Facts:
badren: sutekan b; flogil tage; zuzulol sedol; teditras tresu
befelek: flogil maromum
beklik: sutekan b; zuzulol stana; teditras platradran
bigak: sutekan c; zuzulol truka; teditras braros
bigre: sutekan b; flogil zefa; zuzulol puman; teditras meflirul
bipe: sutekan b; zuzulol staflak; teditras dresin
bisadim: sutekan b; flogil roguner; teditras drezi
bragos: sutekan b; zuzulol dosko; teditras gregruk
braros: flogil trutral
brepir: sutekan c; zuzulol nagrigam; teditras meflirul
bridre: sutekan c; zuzulol zefa; teditras kledrum
brimafel: sutekan c; teditras neske
briplil: sutekan a; flogil droflitri; teditras tritre
briskas: sutekan c; flogil brural; zuzulol brimafel; teditras neske
brofu: sutekan b; flogil skuda; zuzulol flivefli; teditras kedrel
brolom: sutekan b; flogil rega; zuzulol kubis; teditras pleko
broplu: sutekan c; flogil klogrom; zuzulol triklon; teditras stipel
brural: sutekan c; zuzulol dristir; teditras kurem
devu: sutekan b; flogil bridre; zuzulol trinul; teditras ruflun
dosko: sutekan c; flogil fezun; teditras gregruk
draku: sutekan a; flogil skestize; zuzulol roflito; teditras skagogar
dregrin: sutekan a; zuzulol fikin; teditras befelek
dresin: flogil stufer
dridu: sutekan a; zuzulol droflitri; teditras stipel
dristir: sutekan c; flogil draku; teditras kurem
droflitri: sutekan c; zuzulol broplu; teditras stipel
droska: sutekan b; teditras miluvu
drunu: sutekan b; zuzulol faflum; teditras tigis
drusem: sutekan a; zuzulol perol; teditras tumil
druskan: sutekan a; zuzulol gavegri; teditras vakozan
dugoke: sutekan a; flogil brolom; zuzulol vapin; teditras plibrin
faflum: sutekan b; teditras tigis
fege: sutekan b; zuzulol bipe; teditras dresin
fezun: sutekan c; zuzulol lozubre; teditras kloflusu
fikin: sutekan a; flogil stana; zuzulol flaflin; teditras befelek
fira: flogil pligrabak
flaflin: sutekan a; teditras befelek
flasori: flogil retre
flegram: sutekan a; flogil dridu; teditras roguner
flilum: sutekan c; flogil briskas; zuzulol briplil; teditras tritre
flive: sutekan a; flogil gebir; zuzulol tovik; teditras noko
flivefli: sutekan a; teditras kedrel
floflas: sutekan a; zuzulol tago; teditras lutas
fubri: sutekan b; flogil pedrom; zuzulol taren; teditras gevel
gavegri: sutekan a; teditras vakozan
gebir: sutekan c; flogil tresu; zuzulol stabur; teditras gevel
gegron: sutekan b; flogil sedol; zuzulol plabrekam; teditras skodol
gestes: flogil grodrak
gitifas: sutekan c; flogil lotrek; zuzulol dridu; teditras stipel
godu: sutekan c; flogil klarum; zuzulol druskan; teditras vakozan
grafem: sutekan b; flogil zalol; zuzulol peflis; teditras makim
grodrak: sutekan c; teditras geklak
groto: sutekan c; flogil miluvu; zuzulol bigak; teditras braros
grudo: sutekan a; flogil kovim; teditras timim
grumazi: sutekan b; zuzulol trutral; teditras kedrel
gudiler: sutekan b; teditras fira
gumim: sutekan b; zuzulol mogrunel; teditras viplel
ketrom: sutekan b; flogil kedrel; teditras pligrabak
klarum: sutekan c; flogil traplos; zuzulol plosar; teditras vugas
klezim: sutekan a; flogil staflak; zuzulol dregrin; teditras befelek
kligol: sutekan c; zuzulol luda; teditras zuba
klodul: sutekan b; flogil mogrunel; zuzulol repi; teditras tumil
klogrom: sutekan c; zuzulol beklik; teditras platradran
klostek: sutekan c; teditras vugas
kludor: sutekan a; teditras stipel
kovim: sutekan b; flogil tigis; zuzulol badren; teditras tresu
kubis: sutekan a; zuzulol maromum; teditras pleko
kurem: flogil grumazi
liklek: sutekan c; zuzulol grudo; teditras timim
listi: sutekan c; flogil fikin; zuzulol stokesi; teditras zuba
lodrik: sutekan b; flogil droska; zuzulol skestize; teditras ruflun
lotrek: sutekan c; zuzulol brepir; teditras meflirul
lozubre: sutekan c; teditras kloflusu
luda: sutekan c; zuzulol lunivam; teditras zuba
luklel: sutekan b; flogil gegron; zuzulol gebir; teditras gevel
lunivam: sutekan c; zuzulol listi; teditras zuba
lutas: flogil plabrekam
makim: flogil dristir
maromum: sutekan b; teditras pleko
megras: sutekan b; zuzulol grafem; teditras makim
mogrunel: sutekan a; flogil listi; teditras viplel
moskik: sutekan c; zuzulol bridre; teditras kledrum
nagrigam: sutekan a; zuzulol rega; teditras meflirul
neske: flogil bigre
nirem: sutekan c; teditras pedrom
padi: sutekan a; flogil stipel; zuzulol droska; teditras miluvu
pedrom: flogil dugoke
peflis: sutekan a; flogil dresin; teditras makim
perol: sutekan b; zuzulol skuda; teditras tumil
petris: sutekan b; flogil plukluples; zuzulol devu; teditras ruflun
plabrekam: sutekan a; teditras skodol
platradran: flogil godu
pleme: sutekan c; teditras trelas
plibrin: flogil vakozan
pligrabak: flogil brofu
plosar: sutekan a; flogil fira; zuzulol klostek; teditras vugas
plukluples: sutekan a; zuzulol fege; teditras dresin
puman: sutekan b; flogil trumum; zuzulol lotrek; teditras meflirul
ragron: sutekan b; flogil ruflun; zuzulol gegron; teditras skodol
rega: sutekan a; teditras meflirul
repi: sutekan a; flogil pleko; teditras tumil
retre: sutekan b; zuzulol kligol; teditras zuba
rezigris: sutekan b; zuzulol petris; teditras ruflun
roflito: sutekan c; teditras skagogar
roguner: flogil repi
rumik: sutekan a; teditras plibrin
sedol: sutekan b; zuzulol stufer; teditras tresu
skekle: sutekan b; zuzulol grumazi; teditras kedrel
skestize: sutekan b; flogil trobra; teditras ruflun
skuda: sutekan a; flogil makim; zuzulol klodul; teditras tumil
skulu: sutekan b; teditras gestes
stabur: sutekan c; zuzulol trelem; teditras gevel
staflak: sutekan b; flogil treno; teditras dresin
stana: sutekan a; teditras platradran
staplar: sutekan b; zuzulol gumim; teditras viplel
steskan: sutekan c; flogil skulu; zuzulol luklel; teditras gevel
stipel: flogil dosko
stokesi: sutekan a; flogil vugas; zuzulol trumum; teditras zuba
stufer: sutekan b; flogil moskik; teditras tresu
tage: sutekan a; flogil kubis; zuzulol nirem; teditras pedrom
tago: sutekan a; teditras lutas
taren: sutekan c; flogil groto; teditras gevel
tastabra: sutekan b; zuzulol drusem; teditras tumil
tavustuk: sutekan a; flogil lutas; zuzulol tastabra; teditras tumil
tigis: flogil rezigris
tofe: sutekan c; flogil ketrom; zuzulol bigre; teditras meflirul
tovik: sutekan c; flogil platradran; teditras noko
traplos: sutekan c; zuzulol skekle; teditras kedrel
trelas: flogil grafem
trelem: sutekan a; zuzulol fubri; teditras gevel
treno: sutekan a; flogil stabur; teditras duge
tresu: flogil tavustuk
triklon: sutekan a; zuzulol zabril; teditras stipel
trinul: sutekan b; flogil luklel; zuzulol lodrik; teditras ruflun
trobra: sutekan c; teditras klona
truka: sutekan c; teditras braros
trumum: sutekan c; flogil nirem; teditras zuba
trutral: sutekan b; flogil plibrin; zuzulol brofu; teditras kedrel
tuklu: sutekan a; zuzulol vuza; teditras flasti
vakozan: flogil klostek
vapin: sutekan b; zuzulol rumik; teditras plibrin
vugas: flogil zosko
vuza: sutekan c; flogil trinul; teditras flasti
zabril: sutekan b; zuzulol kludor; teditras stipel
zalol: sutekan c; teditras kledrum
zefa: sutekan a; zuzulol zalol; teditras kledrum
zosko: sutekan c; zuzulol drunu; teditras tigis
zuba: flogil skodol
zunas: sutekan a; zuzulol gudiler; teditras fira

Known rows:
[ 11.5  -2.7   5.8   7.7   5.0  26.3   3.4   7.9   5.2  -8.7  13.1  -0.6
  13.1 -15.0  -9.3 -15.1  21.9 -18.9   0.3  21.2   3.4   7.2   7.8 -19.5
  -4.4  18.0 -13.7   9.8  -0.2  13.4 -28.5  26.6 -10.6  20.5]: tuklu
[  5.4  -8.3 -10.8 -23.6   7.8  17.4  19.4   1.7 -15.5  -9.9  11.3  -1.7
  -3.3   8.9   8.4  -0.4 -10.9 -11.6 -16.5   4.1 -11.6  -0.7  14.3  -1.6
   1.2 -18.2   3.3  17.5   3.8  -0.8  -4.5  23.1   0.4  10.0]: mogrunel
[-15.9  14.9 -11.9  -8.1   6.7   8.3   4.7   5.2 -15.6  -6.0  14.3   4.7
 -10.5  -8.1  11.3  -0.6   0.2   6.0  -4.9  11.1 -19.2  -2.0  19.9  -6.5
  -0.3 -13.5  19.7   9.0  -9.1 -15.7  -3.5   9.0  10.0   4.1]: gebir
[  8.2   0.2  -8.3 -49.3  15.1   5.4  48.5 -17.2 -37.1 -12.0   9.9  43.6
 -38.4   2.6 -11.7   5.7 -39.0 -61.6  40.9 -33.1  40.2 -33.1 -49.4   2.5
  10.4  45.2  54.3 -45.4  -9.8  36.9  26.6   4.7  31.7 -54.5]: brofu
[ -5.3  -9.0 -31.9 -17.5  26.2  14.7  19.0  -6.1 -24.3   0.1  17.7 -14.3
 -11.2   6.4  25.2  10.0  -4.5 -17.4   3.9  -7.8  -1.6 -15.7   4.0  11.0
   0.4 -11.9  30.9 -14.0 -23.7  -9.8   6.7   4.5  -1.3   0.4]: perol
[  8.8  -1.0   0.5   9.6  -6.1 -14.2  -3.4  16.2   6.9  -2.7  26.7 -12.2
  13.6   0.2  -6.2   1.7   4.2   7.0 -15.4   5.0  -7.2 -15.2  14.8   0.4
  -1.8  -6.4   1.4  -8.4   6.5 -10.2 -11.1  -7.7 -11.8 -14.8]: skodol
[  2.5 -10.1   4.2   0.2   7.3  20.2   6.0  -5.8  -5.5 -23.4   5.7   0.8
   1.2   1.8   2.1  -1.6 -10.8  -7.4  -2.7  18.3  -5.1   7.7   7.0  -7.4
   5.6   0.7 -16.5  16.5  12.1   7.2  -9.8  19.3   3.6   1.5]: druskan
[-22.0   7.3  -5.2 -21.4   6.8  15.2  23.0  -5.6 -24.2  -0.4   3.7  22.7
 -34.9   2.0  21.7   1.4  -3.8 -11.7  -9.7  -4.4 -18.3   2.0  20.0 -10.5
 -10.0  -2.7  32.2  12.7 -25.3  -7.7   9.2   2.8  -2.3  12.7]: broplu
[ 10.4  -0.6  -2.7  15.5   7.2  33.1  -6.9   4.8  -1.8  -7.5  14.1  -8.1
  17.9 -25.2   5.3  -8.1  21.9 -15.5  -8.0  24.4   1.6   5.3  11.1 -18.4
  -3.3  14.3 -17.6   4.0  -9.9   8.6 -28.5  28.4 -15.4  19.4]: tavustuk
[ -0.7  -6.1 -25.2 -12.9  19.1   0.6  14.2  20.7 -12.7 -12.6  18.7 -23.2
   3.2  13.7  -2.2   3.9  -2.0   1.3   7.5   2.8   0.4 -26.9   2.8  15.4
   8.9 -17.6  10.6  -2.6   2.0 -12.2  -9.5   0.0   5.4  -4.7]: maromum
[  8.9  -2.5   6.4   8.3   5.3  27.2   2.0   7.8   6.5  -8.9  15.2  -3.6
  16.2 -14.7  -6.5 -15.4  23.2 -16.4  -1.7  23.5   0.6   6.5  11.6 -19.0
  -5.0  15.1 -15.6  11.3  -0.5  11.4 -30.6  26.6 -11.5  23.0]: dugoke
[ -7.6 -14.4 -12.9  15.6  24.8  20.1  -4.4 -11.6 -14.0 -20.2   7.3 -11.3
  -8.1  -1.7  14.0   3.3  -5.4  -4.7  16.3  14.1   0.3  -1.8 -10.5   3.1
   9.3   7.3  -7.3 -15.7  -6.5  -1.8  -7.4   1.6   3.9  -2.6]: tastabra
[  4.4  -8.8   6.1   7.3  -2.6  -4.9   1.0  -4.4   3.4   1.1  22.3   1.3
  -4.2   2.4   2.2  -4.8   1.4  -3.3 -13.2   1.3 -15.2   1.1   7.9  -7.4
  -5.3  -0.4   4.6 -12.8   0.2  -5.0  -5.2  -3.8 -12.3  -2.8]: geklak
[  3.0  -8.2   6.0   8.6  -2.3  -5.7  -1.8  -1.7   6.3   1.3  23.7  -3.6
   2.1   4.1   6.5  -4.3   3.5   2.3 -16.1   5.6 -19.1  -2.1  15.4  -5.0
  -5.2  -6.3   2.2  -9.7   0.4  -8.3  -9.1  -3.8 -15.1   1.3]: lutas
[ -9.9 -10.9 -22.1 -23.0  25.0   9.2  25.7  -3.5 -14.2  -1.9  18.7 -13.6
  -9.9  17.9  19.0   3.6  -0.9 -14.2   7.4  -5.7  -7.6 -15.6  12.7  11.2
  -0.4 -17.3  30.0  -3.8 -14.4 -10.0   1.8   3.1  -0.5  11.2]: trutral
[ 27.6   2.0  28.4 -31.3 -16.4  -3.7  15.9 -15.3 -30.2 -19.8  12.1  75.4
 -34.0 -12.0 -33.4 -22.9 -47.5 -46.3  16.7 -23.4  25.6 -28.6 -75.0 -19.8
  23.5  58.1   8.8 -71.3  17.4  52.2   1.6  11.2  30.1 -57.9]: fira
[ -9.7  21.3   3.5  23.2   2.8  17.9 -11.7  13.4   3.2  -6.0  15.0   6.1
   5.6 -32.4  -6.4 -13.4  31.5  -1.9   9.5  27.7  -4.3   6.7  12.4 -23.7
  -6.8  23.1   1.0   0.5 -12.5  -0.9 -26.9  10.9  -1.8  12.6]: briskas

Rows:
No name comes twice in this set of rows, the named rows included.
[ 28.9  -7.9  -7.2   2.6  -5.3  -6.9  22.9  -0.5  -9.2   9.8   8.3  33.7
 -40.8 -12.8 -45.2   4.3  -9.3 -43.7   8.2 -29.1  27.0  13.6 -46.1 -15.7
 -17.3  47.4  32.8 -27.2  -2.0  18.3  27.3  -8.0   3.8 -52.6] => makim
[  1.0 -15.3  -5.1 -25.7  11.2  27.3  24.3 -19.2 -18.1  -6.3   6.3  13.4
 -21.4  11.7  15.6  -8.0 -13.0 -21.5 -14.5  -1.0 -18.6  15.1   7.2  -9.7
  -2.4 -12.3   6.8  12.8  -2.7   4.9   1.7  26.9   0.3  21.6] => peflis
[  6.3  -7.4 -10.8 -23.2   7.5  16.5  19.3   4.8 -14.9 -11.0  12.7  -3.0
  -1.0   7.7   6.4  -1.0 -10.1  -9.9 -15.4   4.9 -10.2  -3.7  14.8  -1.1
   3.0 -19.9   2.2  16.9   4.6  -1.4  -5.4  22.9   0.9   9.1] => fikin
[-10.4 -20.4 -14.4 -16.7  27.1  20.7  23.2 -20.4 -18.7  -5.4   8.7   5.3
 -31.2  19.6  15.8 -10.0  -5.9 -17.9  11.0  -3.5 -14.8   5.3  -9.7   1.1
   0.9  -6.9  17.0  -9.2 -11.2  -3.0   1.6   7.5   4.4  21.4] => devu
[-12.8  16.4 -13.0  -9.2   5.8   7.4   6.5   8.0 -18.2  -7.8  12.3   7.7
 -14.1 -10.0   5.9   1.8  -2.9   1.3  -3.6   7.3 -13.4  -3.0  13.6  -6.6
   0.2  -8.1  19.7   5.6  -9.3 -12.6  -0.5   8.1  11.6  -4.0] => truka
[ 13.9  20.2 -43.1  22.5   5.4  -5.5  21.6  37.2  -4.9  14.2   3.7  -2.8
 -26.7 -36.0 -55.9  34.3  21.0 -32.0  21.0 -14.2  42.9  23.5 -11.4 -11.2
 -36.0  42.7  54.8  21.3 -17.2 -11.1  37.5 -15.2   6.8 -61.8] => trobra
[  1.8  -8.3   7.2   8.5  -1.6  -4.0  -1.2  -5.1   5.6   1.2  23.0  -1.7
  -1.0   4.4   6.2  -5.0   3.7   1.1 -16.6   4.4 -19.9   1.3  14.7  -5.8
  -4.8  -6.3   2.4 -10.5  -0.7  -7.5  -8.0  -2.7 -14.8   2.8] => tresu
[  3.8  -4.9  -1.2  -9.0   7.5  19.2  12.8  -0.7  -4.8 -12.1  12.4  -3.8
   5.9   0.6   6.9  -0.8  -1.1 -14.0  -6.7  12.7  -4.5   0.7  18.4  -6.1
  -0.8  -3.4  -1.5  16.6   1.9   5.9  -9.8  20.9  -3.9   7.9] => treno
[-22.4 -10.4  -6.8 -19.3  24.4   5.6  35.7 -12.8  -7.7  -8.1  12.4 -12.8
  -9.7  24.4  35.9  22.3  -7.1 -19.8  13.4  -6.0   2.9 -24.1  34.0  16.4
  -6.5  -2.0  40.1   9.3 -24.3  -2.7  16.2 -14.9 -10.6  -4.6] => zabril
[-15.4  18.0  -3.5   5.2   5.4   9.7  -0.4   4.0  -7.4  -9.0  13.3   6.1
  -4.4 -18.1   7.3   1.2   8.6  -1.1   5.1  16.5  -8.7   0.2  18.4 -11.6
  -2.8   6.7  15.6   4.9 -11.3  -7.3  -6.1   5.8   6.2  -2.8] => pleme
[-13.7  -4.6   5.0 -25.6   9.4  10.3  36.5 -15.8  -5.7 -11.7  10.7  -5.6
   2.2  16.6  39.5  29.1 -15.9 -25.5  -7.7  -1.0   3.1 -15.4  54.2   6.6
 -11.1  -3.0  31.7  33.1 -16.8   7.3  19.7   1.7 -13.9 -10.1] => kludor
[ -3.4 -17.4  10.3  -1.4  11.2  29.9   9.7 -26.5  -7.3 -19.2   0.9  13.0
 -15.7   5.5  13.4  -8.8 -12.1 -15.8  -2.7  15.7 -15.3  24.4   4.5 -14.8
   1.5   4.7 -13.8  12.7   5.4  11.5  -4.9  23.5   1.8  17.2] => grudo

The same elements again, as new rows of numbers:
Known rows:
[  8.3  -0.7  23.8  -9.9  19.9  -8.5  -4.9 -17.7  -3.7   5.0   6.4  25.0
  -1.7  -0.6]: zuba
[-17.9  28.1 -28.7 -17.3  27.4 -12.1  -7.6  26.8   6.7  22.3 -16.7 -20.9
 -32.1  -4.4]: makim
[ -3.6  -0.3  24.0  -5.4   8.8  -9.0 -11.1  -7.6  -7.1 -13.4   6.4  32.4
  -2.0   3.0]: bisadim
[  1.6   2.3  -6.0  -2.1   8.7  -6.5  -1.8   2.1   3.5 -11.2  -5.4  13.0
   5.4   7.2]: skekle
[-39.1  29.6 -79.2 -44.5  20.0 -23.7 -32.3  31.3 -24.7 -23.3  -1.5 -26.6
 -35.8 -23.0]: skestize
[-27.6  35.8 -45.9 -31.8  16.7  -9.5 -54.5  43.8 -20.4  10.0 -25.5 -27.3
 -50.4  -6.5]: draku
[  1.7   2.1  -6.7  -2.0   8.4  -6.5  -1.6   1.4   3.1 -11.3  -5.5  13.0
   5.0   7.3]: drunu
[  3.6   3.9 -32.0   1.9   6.8  -5.5   6.9   6.6   8.6  -8.4  -8.7  -4.0
  17.8   5.8]: droska
[  4.9   5.4  34.1  -5.3  13.2 -12.0   5.8 -17.7  -6.1   0.2   0.3  22.2
  -6.1  -1.7]: trelas
[  5.4   7.5 -16.7  -0.1   7.6  -3.0   7.9   4.5   0.6  -5.5  -5.6 -20.5
  16.4   2.2]: bridre
[  8.5   7.7  18.7   1.1  13.3 -11.8   5.3 -10.0  -4.4   3.8 -13.6   4.4
   6.4 -11.2]: meflirul
[ -3.2   6.8  -7.6  -0.1   5.1  -8.0   5.7  -7.1   6.9  -3.2   9.6 -21.3
  25.4 -14.2]: lotrek
[-25.9   4.9 -33.1   5.9  29.7  -4.9   9.8  27.9  14.1  13.5  17.1  -1.9
 -13.9  -3.4]: brofu
[  7.0   7.4   8.6  -1.8  11.7 -10.7  14.2 -13.0  -0.8   2.9  -3.3   4.9
   6.7  -3.4]: vugas
[ 5.0  0.9 -9.2  1.9  8.1 -3.9 -2.0 -1.4 -3.0 -8.6 -3.5  3.8 -8.8  3.8]: druskan
[ -9.2   4.9  -6.4  -0.4   1.5  -6.0   9.0 -10.8  16.3   5.2   3.6 -20.2
  25.6   0.8]: droflitri
[  0.1   5.0   9.3   0.5   6.2  -3.5 -12.7   6.3 -13.1  -2.0  -5.5  18.3
  10.5   4.4]: kovim

Rows:
No name comes twice in this set of rows, the named rows included.
[ -1.0  -1.1  19.8  -1.3   8.6  -5.9 -11.7 -10.0 -11.8  -9.6   8.2  22.1
 -16.5  -0.8] => flegram
[  1.7   6.8 -17.9   4.3   4.4  -2.3  -4.3  11.4  -9.1   1.7  -9.1  -0.1
  23.6   3.0] => rezigris
[  4.3  -1.9  18.5  -1.4   9.2  -5.1  -9.8  -7.8  -7.6 -12.4   0.6  22.5
 -20.6   5.5] => grudo
[  1.1   7.7 -13.9  -0.1   6.4  -4.3   6.3   1.6  -4.0  -3.7   2.4 -19.8
  20.6  -4.5] => grodrak
[  3.7   1.2  -5.3  -1.1   7.5  -6.6   0.3  -0.7   2.9 -12.4  -4.7  13.6
   7.7   7.7] => gegron
[ -0.8   9.7  17.0  -4.7   0.9  -7.5  10.0 -12.4  11.4 -10.1  14.8  -2.5
   7.7   0.9] => gebir
[  1.2   3.2 -26.7   4.3   2.6  -5.2   6.2  -7.1  18.8   0.2   5.4 -13.7
  10.7  -3.1] => zefa
[  3.3   1.6   0.1  -0.2   8.8  -7.1  -5.2   1.6   1.2 -11.8 -11.0  13.4
   6.2   3.0] => bigre
[ -3.5  -2.1  -2.2  -7.8  11.2  -8.1   2.6 -13.8 -12.7 -14.7  27.2  -1.0
  16.3 -13.8] => listi
[-10.1  -2.2   8.1  21.5  34.5   7.0   5.5  30.9  17.7  28.0   3.5  13.8
 -43.4  16.4] => plosar
[  2.1   1.8  -6.3  -1.5   8.1  -6.5  -0.4   0.8   4.2 -12.1  -5.4  13.2
   6.0   7.3] => grafem
[ -4.1   6.7 -13.6  -1.5   4.3  -7.5  10.2  -8.7   8.8  -3.6  15.1 -21.6
  25.3 -10.4] => zalol

Now the same elements, written a new way:
Known rows:
[  2.8  14.9   1.7 -23.7 -18.2 -14.9  14.0  13.4  -8.7  -7.4 -10.3   2.0
  21.7  13.0]: kloflusu
[ 16.6   9.8  17.2 -28.9  10.4  -3.4  22.0  10.6   5.7  16.5  -7.9   2.4
   6.1  11.6]: tago
[-10.6  -7.0  -0.8 -42.6  20.6 -11.2  37.7  70.5 -56.0 -11.1  43.8 -32.5
  12.1  28.6]: skuda
[ 13.3  26.0  -5.1 -14.1 -18.2 -17.6  10.5  10.5  -4.7   2.1 -13.9   0.0
  28.7  18.8]: stipel
[ 6.9  5.4 13.1 -9.0  2.5  4.0 32.3  4.6 -5.3 10.8 -9.5 -8.4  6.9 37.0]: peflis
[-10.5   2.9 -10.5  29.9   8.9  22.1  36.0  30.4 -28.6 -21.0  11.3   0.3
   8.5  62.5]: stokesi
[ -1.0   7.5   2.9 -18.6 -25.3 -11.5  23.6   3.1 -12.0  -5.3 -19.3 -12.5
  20.4  26.1]: gestes
[ 19.3  13.7  18.0 -21.1   6.6  -6.4  21.4  13.0 -10.6  -3.3  -4.9  15.6
  23.7  22.4]: treno
[  4.4  15.0   2.1 -20.4 -18.8 -16.2  13.7  10.5  -8.3  -6.7  -9.9   3.0
  21.9  13.8]: dresin
[  0.6  -0.7 -18.9  10.3 -15.6  18.5  10.4   8.4 -30.3 -16.1  13.0   1.1
  -7.3  42.5]: lodrik
[ -4.6  12.7   3.2 -27.5   0.9 -14.5 -18.3 -29.4  -3.7  26.6 -23.5 -16.4
   4.3 -16.1]: godu
[ -2.9  16.9   2.2 -36.1   7.6 -12.8 -27.7 -15.1  -1.1  24.4 -18.6  -3.3
   4.9 -28.1]: zosko
[  6.1  27.0  -5.9  11.6  12.6  10.5  19.7  32.4 -14.5   1.0   9.4  11.3
  18.6  50.3]: triklon
[  0.5   3.5   2.7 -24.3 -16.6 -11.1  14.5  14.5 -10.2 -15.8  -6.6   2.1
  17.9   6.4]: gevel
[ 28.2  14.0  22.4 -44.1  16.2 -11.5  11.1  11.9  16.4  21.9  -6.6  14.3
   6.0 -11.9]: plukluples
[  5.5  17.2   1.9 -17.5 -19.0 -19.9  15.4   7.7  -6.3  -7.9  -7.6   4.2
  23.2  12.8]: pedrom
[  3.9  15.1   2.0 -21.5 -18.3 -15.0  13.8  12.4  -8.0  -7.6 -10.3   3.6
  22.1  13.4]: vugas

Rows:
No name comes twice in this set of rows, the named rows included.
[ -8.8  36.2  -5.1  17.8  18.7  18.8   3.1  45.8 -20.4 -23.9  47.8  37.1
  26.1  57.0] => rega
[ 36.7  -3.7  -6.3 -39.3  -0.5  -6.9  -9.8  -1.4   6.8   3.5   1.3  14.5
 -15.2 -32.7] => retre
[-24.3   5.8 -20.0   7.4   7.3   8.3 -14.1  -0.3 -28.5  -6.2  -5.8 -10.8
   4.7  10.3] => lunivam
[ 26.6  10.7  22.5 -33.7   8.2 -13.2  20.2  -2.6  15.1  24.2 -11.6   4.1
   5.8  -0.8] => dugoke
[ 14.1   0.9  -1.5 -22.4 -21.1  12.1  -1.3 -14.4  -8.2   2.0   7.1  -7.7
  -3.6  28.4] => puman
[ -6.1  -6.0 -23.2  25.3 -14.4  21.9  12.2   9.6 -38.5 -32.9  25.7   5.8
  -8.6  47.6] => fubri
[ -2.4  13.8  -2.9 -21.4  -5.5  -8.1 -12.1 -34.3  -5.9  37.2 -38.2 -36.8
   7.8   2.7] => gitifas
[ 21.5  -3.4  -1.8 -16.7 -21.5  -0.2   9.2 -11.8 -23.2 -12.2  -5.8   1.9
   4.0  22.2] => bisadim
[-13.5  -7.5   6.0 -28.3  -5.1  -2.7  -7.8 -34.3 -10.7  20.7 -31.4 -32.8
  -3.3  -8.4] => steskan
[-22.3  20.2 -18.4  13.0  -3.0   7.8  -9.7 -12.2 -28.6  13.4 -17.3 -26.4
  13.2  35.7] => broplu
[ 27.0   7.9  -5.1 -33.7  -3.4  -4.5  -9.8   5.6   0.5   3.0   8.5  20.2
  -9.8 -14.8] => droska
[-11.1   7.8  10.5 -38.4  -9.8  -1.3 -19.0 -41.8  -2.6  31.2 -26.5 -35.6
   8.8   4.2] => tofe

